Here is a tiny trained network, its code and every weight. The questions are about switching its units off for an input and a class, where a switched-off unit gives its printed mean instead of its output.

import numpy as np


def w(rows, s, z=0):
    codes = np.array(rows[::2]) - 128.0
    scale = np.full(codes.shape[1], s)
    scale[-1] = z or s
    return codes * scale


def norm(h):
    return h / np.sqrt((h * h).mean(-1, keepdims=True) + 1e-5)


def f(y):
    return np.maximum(y, 0)


def log_softmax(a):
    a = a - a.max(-1, keepdims=True)
    return a - np.log(np.exp(a).sum(-1, keepdims=True))


def net(x, mask):
    res = np.array(x, float).reshape(1, 7) / 4 @ E
    u = 0
    for l in range(4):
        y = f(norm(res) @ A[l][:, :-1].T + A[l][:, -1])
        res = res + np.where(mask[u : u + 10], y, B[l][:, -1]) @ B[l][:, :-1]
        u += 10
    return log_softmax(norm(res)[-1] @ U[:, :-1].T + U[:, -1])


A, B = {}, {}
E = w([
[120,130,130,129,126,130,122,123,129,126],'x0',
[121,127,127,126,126,126,124,129,131,122],'x1',
[25,132,124,132,165,139,251,152,103,183],'x2',
[128,125,128,128,127,131,129,127,128,129],'x3',
[142,148,189,154,50,208,136,206,207,109],'x4',
[126,125,133,125,125,125,129,127,127,126],'x5',
[108,135,166,206,159,45,115,117,213,123],'x6',
],0.0027)
A[0] = w([
[128,94,173,124,63,178,149,204,199,113,160],'L0N0',
[139,56,111,105,191,69,74,60,43,171,121],'L0N1',
[30,152,135,154,149,135,253,155,107,160,155],'L0N2',
[159,156,146,146,131,116,152,148,133,212,222],'L0N3',
[199,147,121,150,147,98,95,113,129,118,6],'L0N4',
[68,117,115,136,158,133,219,132,113,153,111],'L0N5',
[109,88,62,116,174,50,130,62,88,118,224],'L0N6',
[114,149,173,173,186,56,114,136,207,131,149],'L0N7',
[110,141,164,207,161,36,128,126,195,117,153],'L0N8',
[166,117,98,123,131,98,78,102,102,79,14],'L0N9',
],0.0037,0.002)
B[0] = w([
[128,254,142,192,135,182,140,182,160,138,245],'L0N0',
[101,112,106,169,89,150,240,180,206,86,219],'L0N1',
[33,109,172,109,156,170,165,190,131,169,254],'L0N2',
[99,109,115,118,97,151,100,95,114,69,179],'L0N3',
[24,133,163,125,90,137,114,110,102,97,153],'L0N4',
[140,115,121,138,148,145,35,142,141,123,206],'L0N5',
[129,176,186,95,140,113,42,107,42,141,233],'L0N6',
[128,84,170,128,90,89,114,109,182,203,221],'L0N7',
[203,83,88,91,83,97,129,135,179,250,231],'L0N8',
[100,137,149,132,46,106,195,128,129,130,163],'L0N9',
],0.0039,0.0042)
A[1] = w([
[108,182,122,194,177,82,178,112,140,179,4],'L1N0',
[80,120,82,145,149,153,193,187,145,160,106],'L1N1',
[223,138,122,152,123,176,91,107,137,137,81],'L1N2',
[180,103,143,127,136,159,128,162,187,141,99],'L1N3',
[129,194,102,146,73,130,180,106,74,3,56],'L1N4',
[190,34,55,128,121,121,144,131,125,124,109],'L1N5',
[107,63,112,70,187,124,134,148,106,165,10],'L1N6',
[101,196,130,145,209,156,86,141,97,50,59],'L1N7',
[210,139,89,119,116,114,96,122,154,79,105],'L1N8',
[87,153,149,149,112,160,96,122,180,104,211],'L1N9',
],0.0046,0.002)
B[1] = w([
[221,116,200,61,109,171,48,175,206,204,163],'L1N0',
[175,118,194,119,54,134,161,93,140,139,237],'L1N1',
[46,177,81,179,224,101,75,127,109,132,196],'L1N2',
[47,104,127,185,174,137,175,117,120,107,207],'L1N3',
[190,21,48,34,252,147,109,67,201,69,204],'L1N4',
[46,117,85,88,119,89,170,37,128,85,142],'L1N5',
[134,110,161,137,185,94,9,106,154,171,179],'L1N6',
[153,54,167,101,83,178,212,143,19,30,155],'L1N7',
[83,107,176,78,156,148,199,180,88,219,186],'L1N8',
[178,102,76,90,144,122,179,180,82,137,253],'L1N9',
],0.0037,0.0034)
A[2] = w([
[109,65,135,81,136,104,123,65,88,149,111],'L2N0',
[148,182,128,127,23,50,157,53,83,133,47],'L2N1',
[73,130,136,164,161,158,143,182,156,172,153],'L2N2',
[152,76,146,173,126,97,152,68,203,183,109],'L2N3',
[218,209,45,144,170,120,122,119,100,3,56],'L2N4',
[151,132,133,198,110,72,85,127,185,169,178],'L2N5',
[67,131,175,139,101,161,136,139,21,68,57],'L2N6',
[163,180,67,197,120,87,100,112,204,98,4],'L2N7',
[133,145,141,142,65,40,107,72,108,110,30],'L2N8',
[93,189,105,142,208,203,73,167,73,79,98],'L2N9',
],0.0051,0.003)
B[2] = w([
[131,50,165,97,136,80,116,102,100,85,196],'L2N0',
[52,176,178,212,14,65,202,66,223,40,144],'L2N1',
[166,139,70,119,123,112,98,69,149,116,253],'L2N2',
[134,152,134,114,126,158,122,167,68,60,218],'L2N3',
[238,157,159,176,47,84,3,108,161,197,178],'L2N4',
[85,157,96,105,163,160,146,115,78,121,233],'L2N5',
[126,112,116,141,230,115,139,134,38,44,168],'L2N6',
[82,203,20,74,213,146,130,62,32,116,142],'L2N7',
[125,155,204,222,64,167,154,129,212,164,148],'L2N8',
[136,146,198,201,92,72,130,171,39,119,214],'L2N9',
],0.0057,0.005)
A[3] = w([
[149,90,110,142,82,157,168,143,254,169,3],'L3N0',
[68,106,192,164,7,73,189,78,140,79,22],'L3N1',
[71,159,76,125,145,154,180,112,183,134,88],'L3N2',
[64,139,186,125,163,170,188,183,108,167,95],'L3N3',
[133,178,58,137,134,177,101,127,43,76,106],'L3N4',
[76,107,154,137,153,153,180,157,81,60,102],'L3N5',
[153,158,15,120,125,87,122,85,122,83,168],'L3N6',
[123,202,105,204,78,151,174,183,153,130,107],'L3N7',
[125,92,160,110,143,35,107,14,131,92,77],'L3N8',
[65,84,167,70,135,83,118,102,87,115,87],'L3N9',
],0.0053,0.0033)
B[3] = w([
[164,20,231,254,236,189,181,201,160,114,163],'L3N0',
[82,252,205,213,56,49,243,66,188,37,184],'L3N1',
[130,126,179,235,160,144,124,169,120,166,174],'L3N2',
[215,166,57,102,53,118,123,121,136,81,229],'L3N3',
[64,132,131,151,137,123,121,121,238,216,241],'L3N4',
[155,148,82,127,137,132,182,173,99,76,205],'L3N5',
[111,147,49,173,141,231,99,46,124,68,189],'L3N6',
[93,71,101,44,159,80,114,71,77,142,254],'L3N7',
[160,131,45,102,51,207,148,172,199,125,237],'L3N8',
[100,120,205,154,152,75,125,88,168,140,238],'L3N9',
],0.0051,0.004)
U = w([
[229,23,19,27,54,214,35,14,201,23,104],'0',
[38,225,220,194,28,38,219,20,221,30,106],'1',
[59,21,227,70,235,43,197,136,2,32,221],'2',
[34,23,238,23,182,35,51,44,212,227,173],'3',
[234,218,180,231,41,111,10,206,38,190,219],'4',
[22,228,22,216,207,219,53,38,211,221,96],'5',
[215,208,30,82,53,227,229,234,22,43,57],'6',
[179,35,232,241,228,233,196,241,225,238,2],'7',
],0.007,0.0027)

Each question gives the input, the list of numbers given to net, and the class t.
The units are the neurons (one row each of A and B). Each row of codes is followed by its name. A weight is (code - 128) times the scale printed after its matrix; where a second scale follows, it is the last column's (A, B and U).
mask holds one flag per neuron, layer by layer. A switched-off neuron (its flag False) gives its mean, the last column of its row in B, instead of its output. The means were averaged over made-up inputs and are rounded, as every weight is.
A unit's drop is (log p(t) with every unit on - log p(t) with that unit switched off) / (log p(t) with every unit on - log p(t) with every unit switched off).
unit that matters most: the unit with the biggest drop
top k neurons: the k neurons with the biggest drops, biggest first
k most important neurons of layer l: the k neurons of layer l with the biggest drops, biggest first
drop of u: that unit's drop, to one decimal
input [-5,0,5,2,1,-1,-2], class 6: top 2 neurons : [L0N8; L3N3]
input [5,2,-1,8,-8,-3,-7], class 0: unit that matters most : L0N2
input [3,-5,2,7,0,-6,-2], class 2: top 2 neurons : [L0N8; L0N7]
input [-4,5,-5,7,0,-2,1], class 1: top 3 neurons : [L0N9; L0N0; L0N5]
input [-3,-5,6,8,1,4,-1], class 6: top 2 neurons : [L0N8; L3N3]
input [-1,-5,0,5,-6,4,-8], class 0: top 3 neurons : [L0N2; L0N1; L1N4]
input [0,-8,1,-5,-6,-1,5], class 3: top 2 neurons : [L1N0; L0N6]
input [-1,3,1,-1,4,-2,4], class 7: top 3 neurons : [L3N0; L2N9; L0N6]
input [3,-2,-2,7,1,2,8], class 5: top 2 neurons : [L2N5; L1N1]
input [2,3,7,-2,0,-3,3], class 3: top 3 neurons : [L0N0; L0N1; L1N6]
input [-2,-7,0,-1,-8,-8,7], class 1: top 2 neurons : [L0N2; L0N0]
input [-6,7,-4,-6,2,7,-8], class 4: top 2 neurons : [L2N9; L0N8]
input [-5,5,1,6,-3,8,7], class 3: top 4 neurons : [L1N1; L0N9; L1N0; L2N9]
input [6,4,8,6,0,5,-8], class 2: unit that matters most : L0N0
input [7,-2,-1,8,8,-4,8], class 5: top 2 neurons : [L0N2; L2N7]
input [-3,2,7,-7,4,-7,1], class 7: top 2 neurons : [L0N6; L3N0]
input [-8,-5,-1,-6,-8,5,-2], class 0: 3 most important neurons of layer 0 : [L0N1; L0N8; L0N2]
input [7,7,3,-6,-2,-2,-2], class 2: 2 most important neurons of layer 0 : [L0N8; L0N0]
input [-4,-1,-1,7,-8,-1,-8], class 0: top 4 neurons : [L0N2; L0N1; L3N8; L1N4]
input [8,-8,-7,7,5,7,1], class 5: unit that matters most : L0N6
input [-7,7,1,0,1,-2,3], class 7: 2 most important neurons of layer 0 : [L0N6; L0N8]
input [-8,7,5,8,8,8,-2], class 6: 2 most important neurons of layer 0 : [L0N8; L0N7]
input [3,-1,-1,8,-7,6,-1], class 0: 4 most important neurons of layer 0 : [L0N1; L0N8; L0N2; L0N7]
input [7,5,-8,-1,1,3,-8], class 4: 2 most important neurons of layer 2 : [L2N9; L2N2]
input [4,0,6,-4,6,1,5], class 7: drop of L3N0 : 0.2
input [-3,-2,-7,-5,3,6,-1], class 4: drop of L2N8 : 0.0
input [0,-6,-6,-1,2,-4,-2], class 4: unit that matters most : L0N8
input [7,3,8,-7,5,-7,4], class 7: drop of L3N0 : 0.2
input [1,-4,-8,-7,7,-1,-4], class 4: drop of L2N9 : 0.1
